Where the symbols take the nodes:
nc φ dz
nc ε ml
nc α ll
nc ψ cj
nc δ sm
zh φ qh
zh ε nr
zh α rj
zh ψ dd
zh δ fp
fj φ qd
fj ε rt
fj α rf
fj ψ bz
fj δ nf
dq φ ds
dq ε sf
dq α cl
dq ψ hb
dq δ qz
nm φ fl
nm ε jr
nm α bl
nm ψ pn
nm δ sz
fq φ bm
fq ε lf
fq α gh
fq ψ cf
fq δ zz
zn φ rf
zn ε cd
zn α nf
zn ψ pp
zn δ qs
ls φ dc
ls ε dn
ls α gr
ls ψ ct
ls δ rm
lb φ dm
lb ε ms
lb α lg
lb ψ gz
lb δ sc
mj φ bz
mj ε fd
mj α pp
mj ψ ds
mj δ mz
ml φ fr
ml ε jn
ml α dg
ml ψ fj
ml δ cj
gg φ mg
gg ε nc
gg α dj
gg ψ sm
gg δ lt
nr φ mq
nr ε nt
nr α ht
nr ψ ch
nr δ dd
fr φ pn
fr ε dj
fr α gg
fr ψ qd
fr δ jn
qz φ sf
qz ε hb
qz α ld
qz ψ mt
qz δ bm
bf φ fj
bf ε nf
bf α zn
bf ψ mj
bf δ bb
hq φ cl
hq ε ld
hq α qz
hq ψ mb
hq δ gl
sm φ ml
sm ε cj
sm α cq
sm ψ bf
sm δ bt
rm φ dn
rm ε ct
rm α zt
rm ψ qr
rm δ rn
cn φ jh
cn ε bl
cn α nm
cn ψ sl
cn δ nb
zp φ qs
zp ε tg
zp α dc
zp ψ bc
zp δ gr
jn φ dj
jn ε qd
jn α lt
jn ψ rt
jn δ fj
ch φ fg
ch ε hz
ch α lh
ch ψ tt
ch δ tz
mt φ ns
mt ε dm
mt α zj
mt ψ ms
mt δ lb
cd φ bt
cd ε nz
cd α bz
cd ψ mc
cd δ pp
tz φ hz
tz ε tt
tz α gm
tz ψ rh
tz δ sq
zq φ zb
zq ε fl
zq α jh
zq ψ jr
zq δ nm
rc φ lg
rc ε qh
rc α sc
rc ψ nr
rc δ zh
cf φ lb
cf ε sc
cf α rc
cf ψ rj
cf δ sj
bz φ bs
bz ε cg
bz α nz
bz ψ zp
bz δ fd
ds φ zp
ds ε gr
ds α ls
ds ψ zt
ds δ sf
gd φ ht
gd ε zb
gd α dd
gd ψ fl
gd δ zq
fl φ lh
fl ε gm
fl α tz
fl ψ cp
fl δ jr
dg φ gg
dg ε lt
dg α jn
dg ψ rf
dg δ fz
fg φ rj
fg ε gd
fg α fp
fg ψ zq
fg δ hz
hg φ nb
hg ε mn
hg α dz
hg ψ dg
hg δ ll
lh φ fp
lh ε rd
lh α hz
lh ψ cn
lh δ gm
rf φ sm
rf ε bt
rf α rt
rf ψ nz
rf δ cd
rn φ ct
rn ε qr
rn α ns
rn ψ fq
rn δ zj
nf φ rt
nf ε bz
nf α cd
nf ψ fd
nf δ mj
fp φ nr
fp ε dd
fp α gd
fp ψ jh
fp δ rd
sf φ gr
sf ε zt
sf α rm
sf ψ ns
sf δ hb
nz φ bf
nz ε bb
nz α cg
nz ψ dc
nz δ mc
cl φ ls
cl ε rm
cl α sf
cl ψ rn
cl δ ld
pj φ dl
pj ε rc
pj α cf
pj ψ zh
pj δ qf
nt φ sj
nt ε fg
nt α jt
nt ψ hz
nt δ ch
pn φ cp
pn ε hg
pn α mg
pn ψ ll
pn δ dj
mc φ bb
mc ε dc
mc α zp
mc ψ dn
mc δ ls
sc φ ms
sc ε gz
sc α qh
sc ψ ht
sc δ rj
jt φ zh
jt ε fp
jt α fg
jt ψ rd
jt δ lh
tg φ pp
tg ε jq
tg α mz
tg ψ cl
tg δ bc
jh φ ch
jh ε tz
jh α fl
jh ψ sq
jh δ bl
zz φ lf
zz ε cf
zz α pj
zz ψ sj
zz δ mq
cq φ dg
cq ε fz
cq α cj
cq ψ zn
cq δ bs
gh φ mb
gh ε dl
gh α lf
gh ψ rc
gh δ pj
zj φ qr
zj ε fq
zj α dm
zj ψ zz
zj δ lg
lf φ mt
lf ε lb
lf α dl
lf ψ sc
lf δ cf
ns φ hq
ns ε gl
ns α qr
ns ψ gh
ns δ dm
rd φ dd
rd ε jh
rd α zq
rd ψ bl
rd δ cn
rh φ nm
rh ε sz
rh α nb
rh ψ fr
rh δ dz
qd φ ll
qd ε cq
qd α sm
qd ψ bs
qd δ rt
mg φ rh
mg ε dz
mg α hg
mg ψ ml
mg δ nc
sz φ jr
sz ε pn
sz α sl
sz ψ dj
sz δ fr
hz φ gd
hz ε zq
hz α rd
hz ψ nm
hz δ tt
qr φ qz
qr ε bm
qr α gl
qr ψ lf
qr δ fq
gm φ rd
gm ε cn
gm α tt
gm ψ nb
gm δ cp
tt φ zq
tt ε nm
tt α cn
tt ψ sz
tt δ rh
jr φ gm
jr ε cp
jr α sq
jr ψ hg
jr δ pn
ll φ mn
ll ε dg
ll α ml
ll ψ fz
ll δ cq
fz φ lt
fz ε rf
fz α fj
fz ψ cd
fz δ zn
ms φ gh
ms ε pj
ms α zz
ms ψ qf
ms δ gz
rt φ cq
rt ε bs
rt α bt
rt ψ cg
rt δ bz
dn φ mz
dn ε dq
dn α bc
dn ψ qz
dn δ ct
dm φ gl
dm ε gh
dm α fq
dm ψ pj
dm δ ms
gl φ ld
gl ε mb
gl α bm
gl ψ dl
gl δ gh
qs φ cd
qs ε pp
qs α mj
qs ψ jq
qs δ tg
gz φ pj
gz ε qf
gz α mq
gz ψ jt
gz δ ht
sj φ sc
sj ε rj
sj α zh
sj ψ gd
sj δ fg
ld φ rm
ld ε rn
ld α hb
ld ψ zj
ld δ mb
qf φ rc
qf ε zh
qf α sj
qf ψ fp
qf δ jt
bb φ nf
bb ε mj
bb α qs
bb ψ mz
bb δ dc
lt φ nc
lt ε sm
lt α qd
lt ψ bt
lt δ rf
cp φ cn
cp ε nb
cp α rh
cp ψ mn
cp δ hg
sq φ tt
sq ε rh
sq α cp
sq ψ dz
sq δ mg
pp φ nz
pp ε mc
pp α fd
pp ψ ls
pp δ jq
dd φ nt
dd ε ch
dd α zb
dd ψ tz
dd δ jh
rj φ gz
rj ε ht
rj α nr
rj ψ zb
rj δ gd
sl φ sq
sl ε mg
sl α pn
sl ψ nc
sl δ gg
dj φ hg
dj ε ll
dj α nc
dj ψ cq
dj δ qd
cg φ zn
cg ε qs
cg α bb
cg ψ tg
cg δ zp
dz φ sz
dz ε fr
dz α mn
dz ψ jn
dz δ ml
dc φ mj
dc ε mz
dc α tg
dc ψ dq
dc δ dn
bl φ tz
bl ε sq
bl α jr
bl ψ mg
bl δ sl
jq φ mc
jq ε ls
jq α ds
jq ψ rm
jq δ cl
lg φ fq
lg ε zz
lg α ms
lg ψ mq
lg δ qh
bc φ jq
bc ε cl
bc α dq
bc ψ ld
bc δ hq
bt φ cj
bt ε bf
bt α bs
bt ψ bb
bt δ nz
hb φ zt
hb ε ns
hb α rn
hb ψ dm
hb δ mt
bm φ hb
bm ε mt
bm α mb
bm ψ lb
bm δ lf
ct φ dq
ct ε qz
ct α hq
ct ψ bm
ct δ qr
mb φ rn
mb ε zj
mb α mt
mb ψ lg
mb δ dl
mz φ fd
mz ε ds
mz α jq
mz ψ sf
mz δ dq
nb φ bl
nb ε sl
nb α sz
nb ψ gg
nb δ mn
dl φ zj
dl ε lg
dl α lb
dl ψ qh
dl δ rc
bs φ fz
bs ε zn
bs α bf
bs ψ qs
bs δ cg
zt φ bc
zt ε hq
zt α ct
zt ψ gl
zt δ ns
ht φ qf
ht ε jt
ht α nt
ht ψ lh
ht δ zb
gr φ tg
gr ε bc
gr α dn
gr ψ hq
gr δ zt
mq φ cf
mq ε sj
mq α qf
mq ψ fg
mq δ nt
mn φ sl
mn ε gg
mn α fr
mn ψ lt
mn δ dg
cj φ jn
cj ε fj
cj α fz
cj ψ nf
cj δ bf
qh φ zz
qh ε mq
qh α gz
qh ψ nt
qh δ nr
fd φ cg
fd ε zp
fd α mc
fd ψ gr
fd δ ds
zb φ jt
zb ε lh
zb α ch
zb ψ gm
zb δ fl

The rows follow the links: the fewer symbols apart two nodes are, the more alike their rows tend to be.

Each row is also shifted at random along 2 hidden directions that mean nothing.

Some nodes, each with a row of numbers:
hz: (1080, 164, 84, 293, 44, 81, 51, 46, 124, -60, 38, 60, 165, 244, 169, 283, 175, -50, 132, 239, 103, 88, 262, 203, -245, -10, 301, 146, 124, -72, -6, 82, -159, 31, 230, -374, 253, 57, 14, -141, 91, 145, 221, -126)
ht: (621, -224, -218, -284, -74, -18, -233, 252, -267, 238, 194, -91, 197, 220, -103, 370, 149, 208, -49, 173, -165, 60, 390, 198, -124, -38, 8, 149, -28, 59, -77, 46, 372, 187, -11, -111, 307, -147, 46, 37, -296, 137, -143, -193)
bc: (-380, -419, -93, -524, 53, 12, 41, 7, -248, 127, -40, -57, -312, -182, -321, -154, -175, 121, -208, -136, -252, -26, -261, -95, 309, 71, -225, -130, -96, 118, -90, -155, 575, 118, -273, 412, -198, -148, -47, 85, -258, -139, -349, 9)
rm: (362, 224, -304, 38, -137, -144, -72, -37, 19, -86, 104, -80, -217, -306, -30, 140, -176, -106, 13, -284, -67, -156, -224, -159, 331, -1, -234, -159, -37, -117, 166, -118, -355, 118, -311, 365, -174, 76, 53, 37, 83, -32, -182, 75)
mn: (522, 36, 241, 348, -34, 174, 204, -226, 178, -263, -155, 329, -4, 86, 301, -214, -53, -61, 208, 185, 358, 142, 153, -112, -257, 115, 130, 251, 70, 94, -102, -133, -342, -244, 243, -354, 110, 136, 121, 29, 201, -142, 161, 132)
zj: (946, -229, -270, -162, -43, 25, 38, 0, -214, 83, 118, -65, -204, -2, -177, 354, -5, 28, -141, -21, -261, 10, -82, 33, 202, -6, -113, -127, -27, -19, -106, 42, 46, 381, -194, 207, 72, -86, -104, -55, -182, 26, -246, -188)
cj: (-588, 353, 220, 325, 18, -63, 67, -151, 336, -248, -146, 142, 65, -183, 223, -415, -94, -155, 183, -135, 308, -77, -113, -169, -63, 35, 43, 52, 7, -30, 175, -114, -415, -343, 102, -121, -157, 170, 83, 44, 367, -125, 218, 284)
pp: (-359, -72, 44, -363, 151, -166, -54, 53, 120, 35, -49, -91, -182, -277, -164, -403, -254, 30, 10, -227, 5, -121, -185, -134, 246, 5, -85, -63, -50, -19, 178, -169, 435, -195, -144, 312, -373, -83, 57, 176, 10, -119, -89, 238)
ns: (262, 231, -169, 354, -77, -90, 259, -127, 80, -78, 25, -173, -207, -123, 14, 267, 64, -307, -113, -237, -141, -139, -440, 37, 290, -19, -33, -409, 135, -161, 82, 132, -523, 256, -172, 245, -128, 109, -190, -278, 166, 122, 22, -113)
fj: (611, 61, 269, 127, 206, 10, 139, -167, 326, -216, -180, 170, -187, -160, 146, -393, -241, -75, 231, -36, 340, 59, -125, -146, -46, 78, 77, 127, 12, 1, 110, -210, 67, -291, 132, -94, -236, 104, 110, 140, 227, -132, 153, 262)
mc: (1041, -272, 126, -609, 377, -169, -34, 89, 194, 128, -51, -163, -355, -305, -263, -364, -386, 58, 104, -109, 67, -4, -176, -69, 199, 0, 30, 68, -47, -77, 179, -280, 1073, -221, -165, 255, -399, -181, 69, 281, -99, -49, -80, 157)
ds: (297, -148, 24, -69, 41, 16, 294, -173, 38, -84, -110, 57, -429, -234, -110, -156, -228, -95, -84, -154, -54, -9, -438, -125, 250, 55, -135, -193, 45, -21, -8, -154, 99, 102, -150, 262, -254, 20, -45, -20, 11, -162, -87, 50)
lg: (-233, -51, -216, -375, 89, -165, -239, 295, -197, 329, 233, -352, 117, 50, -288, 299, 150, 118, -200, -72, -362, -85, 65, 220, 190, -95, -21, -157, 5, -95, 21, 161, 459, 176, -181, 245, 42, -207, -118, -64, -288, 240, -145, -212)
fr: (-808, -147, 266, 95, -6, 204, 170, -142, -22, -143, -225, 288, 111, 119, 149, -334, 29, 68, 58, 179, 147, 130, 124, -48, -291, 60, 57, 146, -20, 188, -186, -61, -16, -187, 278, -255, 106, 29, -13, 15, 41, -163, 121, 87)
sj: (-172, 84, -190, 323, -246, 119, 57, -50, -196, 9, 96, 0, 138, 286, 69, 441, 284, -96, -122, 99, -221, 2, 56, 157, -61, -22, -21, -167, 42, 18, -164, 282, -553, 340, 48, -106, 315, 12, -152, -279, -30, 121, -20, -252)
sc: (-154, -75, -24, 10, 88, -18, 68, 150, -85, 227, 65, -275, 102, 224, -135, 324, 300, -58, -188, 22, -319, 11, -33, 290, 49, -102, 176, -229, 95, -85, -54, 290, 241, 241, 74, 16, 96, -127, -272, -244, -121, 257, 18, -348)
ml: (-621, 188, 108, 188, -134, 107, -82, -156, 70, -240, -105, 282, 143, -38, 237, -260, -99, 60, 156, 63, 288, 11, 184, -214, -159, 78, -107, 266, -59, 72, 12, -192, -469, -261, 86, -185, 96, 165, 239, 104, 146, -237, 65, 262)
jq: (-602, 42, 33, 227, -31, 69, 374, -241, 75, -156, -142, 43, -316, -261, -13, -158, -106, -204, -108, -254, 3, -82, -533, -150, 252, 57, -88, -340, 33, -8, 30, 5, -368, 70, -75, 278, -225, 99, -136, -159, 187, -132, -17, 33)
qs: (229, 95, -26, -172, 30, -88, -89, -62, 146, -129, 1, 33, -205, -290, -25, -306, -320, 30, 149, -201, 210, -80, -106, -270, 184, 20, -165, 96, -54, -35, 207, -261, 57, -162, -171, 187, -266, 25, 181, 198, 107, -135, -135, 257)
bl: (-1708, -107, 93, -237, -76, 108, -256, 204, -191, 178, 49, 16, 462, 262, 37, -147, 226, 261, -44, 193, -32, 49, 398, 101, -322, -60, 39, 192, -82, 167, -116, 117, 249, -147, 216, -234, 272, -160, -5, 71, -170, 21, 30, -40)
ms: (175, 273, -259, 149, -88, -176, -207, 155, -8, 125, 228, -259, 95, 47, -94, 465, 212, -105, -72, -132, -144, -149, -26, 136, 158, -103, 30, -181, 100, -184, 143, 257, -272, 211, -140, 145, 23, -23, -76, -152, 48, 240, -31, -189)
lb: (-767, 138, -307, -110, -101, -117, -235, 202, -210, 224, 238, -260, 155, 48, -134, 403, 210, 13, -201, -160, -337, -161, 0, 125, 188, -152, -107, -234, -5, -105, 55, 260, -44, 256, -195, 230, 79, -100, -104, -106, -156, 196, -124, -203)
bf: (-498, 83, 160, 399, -132, 115, 346, -361, 163, -347, -266, 326, -202, -185, 214, -355, -154, -161, 73, -114, 232, 47, -277, -258, 12, 119, -99, -50, 0, 71, -47, -138, -685, -108, 62, 10, -118, 226, 52, -6, 277, -305, 87, 234)
ll: (-572, 57, 127, 161, -148, 146, 31, -159, 3, -237, -127, 326, 93, 6, 221, -325, -53, 56, 122, 112, 247, 59, 165, -196, -194, 90, -92, 258, -99, 162, -74, -134, -338, -234, 116, -203, 82, 114, 177, 94, 105, -257, 53, 234)
dq: (-385, 134, -251, 184, -271, -39, 73, -179, -84, -179, 32, 84, -217, -295, 28, 42, -78, -151, -96, -265, -45, -156, -333, -258, 304, 31, -306, -236, -46, -37, 16, -63, -737, 229, -290, 342, -121, 142, 6, -72, 107, -186, -210, 77)
cp: (-927, 94, 139, 19, 14, -11, -277, 175, 40, 88, 31, 19, 409, 152, 137, -104, 163, 73, 67, 125, 165, 38, 329, 67, -293, -58, 113, 208, -65, 46, 63, 63, -10, -273, 209, -258, 195, -32, 63, 78, 51, 31, 170, 93)
dl: (-949, 603, -378, 641, -450, -82, -173, -58, -99, -90, 257, -134, 183, -26, 131, 493, 336, -208, -129, -270, -136, -303, -94, 3, 209, -136, -230, -376, 67, -166, 95, 332, -1319, 345, -186, 161, 155, 206, -94, -289, 169, 143, -63, -96)
bs: (-545, -127, 260, 84, 37, 100, 263, -243, 80, -240, -267, 212, -214, -98, 63, -442, -154, -55, 40, -65, 172, 82, -247, -197, 8, 121, -28, 1, -17, 131, -63, -153, -89, -170, 112, -2, -164, 120, 21, 34, 154, -256, 69, 159)
bz: (-564, 10, -1, 29, -127, 27, 90, -223, 46, -193, -80, 249, -164, -259, 83, -343, -216, -2, 49, -175, 172, -57, -192, -313, 106, 98, -270, 11, -99, 99, -2, -217, -319, -93, -67, 148, -124, 98, 142, 99, 52, -302, -115, 260)
gh: (-789, -58, -325, -142, -185, -49, -157, 116, -332, 205, 173, -192, 75, 11, -197, 322, 176, 68, -261, -96, -347, -107, -106, 45, 216, -66, -215, -233, -29, -18, -63, 164, -136, 303, -184, 298, 77, -90, -88, -141, -239, 66, -218, -217)
fq: (686, 73, -323, 119, -242, -35, -70, 3, -147, -33, 152, -54, -106, -31, -49, 399, 9, -46, -116, -67, -175, -57, -39, -23, 216, -35, -183, -107, 8, -87, -50, 62, -465, 342, -290, 200, 79, 74, 37, -91, -58, 55, -205, -182)
dc: (-439, -47, 129, -121, 212, -69, 182, -77, 153, -40, -113, -74, -264, -270, -113, -321, -190, -133, -15, -232, 16, -92, -453, -83, 197, 46, -2, -189, 43, -38, 126, -76, 244, -84, -93, 262, -340, -3, -133, 2, 76, -50, -5, 95)
gz: (186, -36, -73, 151, -40, 66, 95, 46, -124, 111, 54, -142, 47, 231, 0, 419, 280, -43, -147, 73, -255, 35, -44, 210, -20, -44, 135, -173, 102, -66, -124, 266, -146, 300, 38, -36, 179, -59, -208, -249, -67, 212, 37, -324)
cf: (871, -92, -98, -235, 177, -119, -88, 221, -37, 287, 163, -324, 54, 129, -187, 362, 131, 19, -110, 46, -232, -3, 64, 279, 39, -114, 139, -136, 66, -175, 43, 162, 574, 176, -38, 94, 44, -118, -169, -64, -147, 301, -23, -295)
tg: (70, -175, 137, -198, 246, -56, 215, -71, 164, 24, -128, -120, -390, -236, -190, -288, -241, -69, -47, -189, -19, -45, -413, -81, 251, 21, -1, -204, 35, -12, 25, -123, 513, -46, -116, 262, -354, -87, -116, 28, 30, -48, -23, 88)
cq: (780, 52, 207, -172, 233, -88, -36, -14, 252, -35, -115, 137, -71, -179, 96, -409, -298, 43, 260, 10, 363, 36, 130, -103, -88, 31, 86, 265, -10, -25, 162, -309, 385, -361, 76, -118, -181, 43, 211, 277, 154, -118, 97, 271)

From each start, follow one symbol. Which node do you reach?
Answers are names.
---
(500, 25, 55, -288, 242, -194, -24, -11, 182, -4, -28, -78, -268, -338, -69, -342, -334, -29, 98, -161, 98, -50, -225, -127, 227, 22, -30, 17, -16, -50, 211, -217, 443, -197, -153, 216, -355, -27, 91, 205, 55, -105, -31, 231)
δ
ds
---
(273, -54, -241, -122, -113, -48, -17, -73, -118, -8, 42, 18, -242, -260, -126, 27, -211, -7, -56, -215, -111, -113, -203, -187, 335, 45, -284, -132, -58, -34, 61, -141, -83, 141, -328, 337, -176, -1, 63, 64, -92, -73, -257, 63)
φ
ls
---
(-364, 110, 121, -42, -19, -41, -134, -5, 168, -117, -74, 171, 96, -73, 122, -399, -200, 44, 181, -17, 294, -44, 174, -174, -106, 55, -66, 221, -65, 60, 146, -204, -29, -334, 74, -125, -64, 89, 196, 225, 87, -192, 69, 292)
α
qd
---
(359, -53, -164, 177, -62, 10, 201, -82, -101, 16, 18, -80, -219, -20, -77, 307, 17, -124, -173, -102, -245, -39, -311, 25, 233, 2, -46, -312, 79, -78, -68, 128, -259, 312, -151, 251, -33, 24, -174, -198, -28, 49, -174, -165)
ψ
lb
---
(869, -82, 117, -270, 286, -149, 123, -12, 259, -21, -95, -59, -363, -308, -159, -214, -306, -86, 95, -170, 108, -68, -280, -102, 206, 31, 30, -25, 21, -80, 180, -262, 572, -133, -164, 234, -327, -40, 67, 182, 55, -34, -76, 169)
φ
qs
---
(-512, -142, -117, -21, -87, 39, 234, -184, -100, -102, -97, 63, -352, -215, -70, -123, -138, -97, -193, -166, -126, -87, -415, -154, 257, 115, -204, -272, -4, 46, -77, -41, -164, 227, -204, 358, -173, 35, -69, -74, 12, -188, -177, -7)
φ
tg
---
(1105, 20, -94, -7, 107, -111, 1, 116, 6, 160, 133, -257, 3, 113, -79, 376, 115, -86, -46, 47, -184, -16, 30, 254, 36, -71, 172, -127, 81, -124, 30, 176, 183, 193, -22, -25, 87, -81, -137, -114, -47, 275, 18, -264)
α
sc
---
(917, -92, 6, -46, -25, 47, 128, -203, 68, -208, -145, 351, -313, -278, 59, -319, -392, 32, 177, -13, 227, 102, -79, -320, 112, 148, -190, 198, -64, 88, -43, -392, -46, -117, -101, 69, -94, 106, 243, 214, 75, -265, -119, 290)
α
bz
---
(101, -83, -5, -274, 72, -108, -120, -6, 62, -21, -58, 91, -150, -282, -73, -357, -373, 83, 91, -172, 157, -58, -103, -233, 211, 73, -198, 97, -74, 11, 87, -298, 297, -212, -183, 190, -220, -15, 162, 300, -23, -216, -140, 262)
φ
nf
---
(19, -48, -280, -187, -136, -108, -178, 126, -238, 213, 217, -215, -6, -1, -184, 371, 59, 103, -149, -106, -264, -98, 43, 74, 215, -93, -143, -113, -43, -58, -13, 140, 49, 263, -249, 253, 26, -139, -71, -61, -236, 96, -221, -176)
ε
lb
---
(-247, -97, -151, -4, -115, 29, 197, -154, -118, -152, -48, 56, -295, -221, -98, -42, -182, -73, -149, -179, -102, -99, -345, -184, 320, 49, -244, -231, -55, 42, -75, -92, -251, 166, -226, 306, -132, 59, -35, -27, 19, -173, -212, 35)
ψ
qz
---
(-1336, 218, -134, 254, -74, -113, -87, 122, -57, 181, 184, -366, 235, 134, -74, 343, 384, -155, -251, -141, -301, -211, -101, 232, 71, -174, 88, -389, 68, -118, 87, 442, -368, 208, -66, 165, 40, -24, -290, -308, 44, 274, 81, -292)
φ
dl
---
(-412, 60, -114, 203, -58, -29, 223, -117, -20, 17, 36, -174, -170, -58, -110, 220, 116, -238, -222, -206, -279, -135, -432, 119, 232, -49, 40, -429, 100, -81, 2, 245, -298, 312, -148, 274, -120, 61, -312, -251, 39, 99, -31, -215)
φ
qz
---
(-307, 41, -170, 191, -232, 123, -7, 11, -251, 38, 103, -26, 151, 252, 18, 425, 326, 6, -161, 106, -222, 36, 153, 127, -80, -37, -2, -108, 56, 22, -189, 215, -388, 272, 51, -82, 288, -58, -165, -219, -85, 91, -10, -264)
δ
fp
---
(-27, 126, -132, 67, 70, -163, 84, 3, 93, 64, 97, -289, -170, -149, -123, 138, 51, -194, -113, -257, -195, -140, -344, 31, 271, -85, 7, -356, 19, -116, 151, 113, -97, 141, -141, 329, -200, 25, -214, -180, 47, 138, -55, -49)
α
rn
---
(-81, -114, 288, -23, 184, 128, 285, -182, 191, -180, -228, 169, -216, -130, 48, -458, -235, -48, 103, 5, 213, 29, -184, -130, -40, 86, 77, 101, -14, 93, 18, -138, 184, -247, 116, -26, -170, 61, 44, 78, 148, -178, 136, 174)
ψ
cg
---
(72, 197, -320, 115, -196, -119, -46, -94, -24, -114, 106, 37, -209, -298, -40, 83, -146, -116, -18, -276, -59, -202, -261, -204, 368, -33, -263, -175, -19, -74, 126, -99, -586, 168, -317, 391, -154, 124, 62, -13, 102, -117, -210, 78)
δ
hb
---
(-480, 13, 303, -46, 220, -29, 67, -73, 234, -80, -160, 47, -34, -80, 31, -494, -160, 0, 128, -33, 229, 26, -60, -102, -116, 46, 91, 97, -24, 29, 88, -147, 331, -342, 153, -44, -238, 14, 11, 147, 144, -80, 168, 214)
α
fj
---
(796, -149, -41, -299, 27, -21, -61, -125, 14, -78, -84, 147, -317, -290, -52, -326, -418, 103, 156, -69, 223, 66, -14, -295, 145, 165, -238, 201, -124, 79, 63, -391, 263, -179, -194, 100, -191, 2, 261, 270, -43, -279, -200, 326)
δ
mc
